| 0.864 | 0.273 | 0.520 | 1.377 | 0.333 | 0.255 | 0.598 |
| 2.660 | 0.610 | 2.719 | 6.808 | 0.703 | 0.930 | 1.023 |
| 1.475 | 0.560 | 1.501 | 3.770 | 0.490 | 0.865 | 0.793 |
>> 6.808

|  3.057 |  2.450 |  0.591 |  3.945 | -1.914 |  6.495 | -1.422 | >> 3.945

|  6.993 | -6.031 |  6.207 | -6.879 | -5.351 |  5.428 |  5.518 | >> -6.879

| -0.011 |  7.761 |  1.472 | -0.297 |  0.250 | >> 1.472

|  0.596 | -0.246 |  1.348 | -7.926 |  0.631 | >> 1.348

|  3.136 |  4.555 | -6.102 |  1.707 |  0.547 | -2.740 |  3.501 | >> 1.707

| -5.010 | -0.419 |  1.109 |  0.178 | -0.668 |
| -6.228 |  0.517 |  0.937 | -1.228 | -0.574 |
| -7.300 | -0.308 |  2.373 | -0.815 |  0.225 |
>> 0.937
---
-6.006  -1.161   2.142  -0.282   0.670  -2.584  -0.510
 4.885   2.351  -0.469   1.846   0.539   0.429  -1.259
-1.073   2.640  -0.337  -0.366   0.541   0.732   1.663
=> 0.541

 1.225   6.937  -3.347  -7.587
-5.329   0.000   5.555  -6.932
 6.125  -5.140  -5.554   0.000
=> -5.140

 0.488  -6.102  -7.194   1.477  -3.946  -6.452   0.945
-0.522  -1.487  -0.833   0.239  -1.282  -2.190  -2.278
 0.190  -1.318   0.163   0.196   0.701  -0.206  -0.568
=> 0.701

-4.162  -0.354  -0.256  -0.461  -0.383
 7.586  -2.076   2.673  -1.099  -1.950
-1.114  -1.344   1.463   1.521  -1.172
=> 1.463

-0.780   2.911   4.355  -4.215  -4.387   1.814
 2.106   0.876  -1.827  -2.830   3.933   1.173
 3.088  -2.328   2.144  -0.046   2.923  -7.372
=> -0.046

 0.556  -1.508  -0.503   2.142   0.597  -5.237   4.539
 5.560   3.378  -3.369   0.756   6.333   2.802  -1.109
 2.140  -2.641  -0.187  -0.654   3.297  -4.367   3.523
=> 3.297

 0.817  -0.907   0.247  -1.200   0.463
 1.882   6.582   3.402   0.314   1.556
-0.827   0.159   2.571   2.443   2.300
=> 2.571

-6.001   0.506   0.764  -1.923  -1.759   4.385  -4.598
 2.394  -4.309   1.699   4.491   2.913  -6.250   5.747
-2.526  -2.024   5.018  -0.376   0.682  -2.699   2.952
=> 0.682

-5.591   4.155  -0.481  -1.518   1.834
-1.276  -1.545   1.881  -2.570  -5.547
-5.947   1.990   3.130   1.000   3.422
=> 3.130
---
[223, 31, 120, 94, 147] Answer: 120, 223
[7801, 1447, 3999, 4925, 3740, 6325, 2739] Answer: 4925, 7801
[[-49, 581, -124, -62, -17, -998, -503], [521, 274, 842, -62, -104, -449, -295], [161, -7, -17, -62, -67, -17, -39]] Answer: -62, 842
[84, 71, 20, 47, 52, 22, 87] Answer: 47, 87
[403, 838, 154, 663, 419] Answer: 154, 838
[93, 98, 33, 57, 11] Answer: 33, 98
[6, 9, 2, 6, 8, 7, 3] Answer: 6, 9
[239, 933, 568, 770, 843] Answer: 568, 933
[[3, 6, -3, 5, 3, -26, 1], [0, -2, 2, -7, 1, 17, 14], [14, 17, 26, -4, 1, -18, 2]] Answer: -7, 26
---
1.17	1.77	-0.21	0.67	-1.27	0.06	-0.78 >> 1.77, 1.17

7.7	1.7	19.2	-0.4	-19.5	0.6 >> 19.2, 7.7

-1.74	-0.77	1.72	1.06	-0.34	0.64 >> 1.72, 1.06

0.391	1.089	0.933	0.719	-1.048 >> 1.089, 0.933

-19.04	119.81	76.90	-172.35	-143.00 >> 119.81, 76.90

-0.020	-0.051	-0.080	-0.119	0.156	0.018 >> 0.156, 0.018

-16.38	15.14	6.00	-4.79	-2.21
14.72	7.57	-13.97	1.29	15.45
>> 15.45, 15.14

-0.121	0.091	-0.149	0.094 >> 0.094, 0.091
